Here is a tiny trained network, its code and every weight. The questions are about switching its units off for an input and a target symbol, where a switched-off unit gives its printed mean instead of its output.

import numpy as np


def w(rows, s, z=0):
    codes = np.array(rows[::2]) - 128.0
    scale = np.full(codes.shape[1], s)
    scale[-1] = z or s
    return codes * scale


def f(y):
    return y / 2 * (1 + np.tanh(0.7978845608 * (y + 0.044715 * y**3)))


def softmax(a):
    e = np.exp(a - a.max(-1, keepdims=True))
    return e / e.sum(-1, keepdims=True)


def log_softmax(a):
    a = a - a.max(-1, keepdims=True)
    return a - np.log(np.exp(a).sum(-1, keepdims=True))


def net(x, mask):
    ids = ['αγζθμξφψ'.index(c) for c in x.split()]
    T = len(ids)
    res = E[ids] + P[:T]
    r = res
    for j in range(2):
        rows = slice(2 * j, 2 * j + 2)
        q, k, v = (r @ M[0][rows].T for M in (Q, K, V))
        z = softmax(np.where(np.tri(T) > 0, q @ k.T / 2**0.5, -1e9)) @ v
        o = O[0][rows]
        res = res + np.where(mask[j], z, o[:, -1]) @ o[:, :-1]
    y = f(res @ A[0][:, :-1].T + A[0][:, -1])
    res = res + np.where(mask[2:14], y, B[0][:, -1]) @ B[0][:, :-1]
    return log_softmax(res[-1] @ U[:, :-1].T + U[:, -1])


Q, K, V, O, A, B = {}, {}, {}, {}, {}, {}
E = w([
[94,191,145,106,134],'α',
[149,144,99,115,119],'γ',
[181,83,98,183,117],'ζ',
[103,154,135,84,5],'θ',
[178,149,174,172,122],'μ',
[172,70,170,76,95],'ξ',
[155,110,83,5,154],'φ',
[81,111,141,21,79],'ψ',
],0.018)
P = w([
[176,220,75,113,144],'0',
[98,111,43,198,109],'1',
[103,160,56,154,109],'2',
[249,91,164,128,151],'3',
[66,71,88,202,127],'4',
[97,139,80,142,109],'5',
[245,105,153,111,164],'6',
[52,69,118,220,134],'7',
[106,141,76,149,122],'8',
],0.011)
Q[0] = w([
[73,178,127,105,143],'h1',
[104,159,69,166,128],'h1',
[254,131,91,127,72],'h2',
[139,21,158,159,153],'h2',
],0.0067)
K[0] = w([
[152,148,131,85,73],'h1',
[127,27,129,128,192],'h1',
[12,30,194,142,134],'h2',
[178,64,55,3,106],'h2',
],0.0059)
V[0] = w([
[148,2,85,140,86],'h1',
[215,105,189,79,137],'h1',
[198,141,94,162,211],'h2',
[86,161,180,241,71],'h2',
],0.0098)
O[0] = w([
[115,59,155,247,114,119],'h1',
[166,129,207,1,145,134],'h1',
[191,110,59,189,197,170],'h2',
[147,178,172,253,80,5],'h2',
],0.009,0.0026)
A[0] = w([
[16,103,67,157,137,156],'n1',
[191,116,114,102,220,46],'n2',
[89,164,129,211,140,20],'n3',
[208,92,169,60,156,20],'n4',
[144,145,96,206,105,135],'n5',
[80,72,95,205,93,181],'n6',
[178,176,146,69,222,66],'n7',
[98,96,131,122,254,156],'n8',
[185,72,170,133,169,80],'n9',
[232,126,147,115,84,147],'n10',
[174,143,205,222,142,183],'n11',
[92,62,32,131,198,254],'n12',
],0.0099,0.0049)
B[0] = w([
[12,117,135,221,114,188],'n1',
[45,98,163,215,104,176],'n2',
[168,72,254,108,150,139],'n3',
[118,109,219,136,81,189],'n4',
[155,144,104,160,48,179],'n5',
[167,42,207,75,49,193],'n6',
[98,61,108,153,115,191],'n7',
[154,87,154,181,157,162],'n8',
[94,192,83,139,107,149],'n9',
[64,176,186,136,179,185],'n10',
[123,149,90,74,107,180],'n11',
[202,166,88,153,209,254],'n12',
],0.0086,0.0092)
U = w([
[76,232,144,209,159,77],'α',
[132,154,56,166,122,203],'γ',
[132,72,173,190,147,13],'ζ',
[71,105,165,173,106,21],'θ',
[178,177,114,94,103,136],'μ',
[158,117,175,47,173,157],'ξ',
[126,143,104,132,247,253],'φ',
[66,124,42,103,125,61],'ψ',
],0.013,0.003)

Each question gives the input, a string of symbols that net reads in full, and the target symbol t.
The units are the heads (2 rows each of Q, K, V and O) and the neurons (one row each of A and B). Each row of codes is followed by its name. A weight is (code - 128) times the scale printed after its matrix; where a second scale follows, it is the last column's (O, A, B and U).
mask holds one flag per unit, heads first, then neurons. A switched-off unit (its flag False) gives its mean, the last column of its rows in O or B, instead of its output. The means were averaged over made-up inputs and are rounded, as every weight is.
A unit's drop is (log p(t) with every unit on - log p(t) with that unit switched off) / (log p(t) with every unit on - log p(t) with every unit switched off).
The circuit of an input: a set's keep is (log p(t) with only the set's units on - log p(t) with every unit switched off) / (log p(t) with every unit on - log p(t) with every unit switched off). Starting from the 12 units with the biggest drops (on a tie, the unit counted first), units are removed one at a time, each time the one whose removal leaves the highest keep (on an exact tie, the one counted first), for as long as the keep stays at least 0.8.
circuit, biggest first: the units of the circuit, biggest drop first
most important unit: the unit with the biggest drop
top k neurons: the k neurons with the biggest drops, biggest first
input μ α μ ψ φ γ α μ, target φ: circuit, biggest first	(h2 n4 n2)
input φ φ γ φ ξ, target φ: circuit, biggest first	(n12 h2)
input φ γ α θ φ γ γ ξ, target φ: circuit, biggest first	(h2 n12)
input γ μ γ ζ, target α: circuit, biggest first	(n10 n9)
input μ ψ γ μ, target ξ: circuit, biggest first	(h2 h1)
input γ ψ μ, target μ: top 2 neurons	(n1 n2)
input γ ψ ξ θ, target ξ: circuit, biggest first	(n1 h2 n5)
input ψ ξ φ φ ψ, target φ: circuit, biggest first	(h2 n12)
input φ μ θ θ, target α: most important unit	n10
input ζ φ μ γ ζ ψ γ γ, target ζ: circuit, biggest first	(h1 n6)
input γ ξ ζ ξ φ μ α, target ζ: top 3 neurons	(n7 n12 n2)
input γ ψ θ μ ψ ζ γ, target ξ: circuit, biggest first	(h2 n1)
input μ φ φ α φ ζ γ, target ζ: top 2 neurons	(n2 n4)
input γ α α ζ, target γ: circuit, biggest first	(n11 n9)
input α γ ζ, target ζ: top 4 neurons	(n6 n3 n1 n9)
input γ φ ψ γ, target ξ: circuit, biggest first	(h2)
input θ ψ μ μ, target ξ: circuit, biggest first	(h2 n1)
input γ φ α γ ψ, target φ: circuit, biggest first	(h2 n12)
input γ ξ γ μ α α μ, target α: top 2 neurons	(n10 n6)
input γ μ ζ α μ γ, target μ: top 3 neurons	(n2 n6 n7)
input ξ ζ γ μ γ γ ζ, target γ: most important unit	n9
input ψ ψ θ, target θ: top 2 neurons	(n12 n1)
input ζ μ μ φ γ θ γ μ γ, target μ: top 3 neurons	(n2 n1 n7)
input φ ψ ψ μ γ, target φ: top 2 neurons	(n12 n5)
input ζ α θ, target θ: top 2 neurons	(n6 n12)
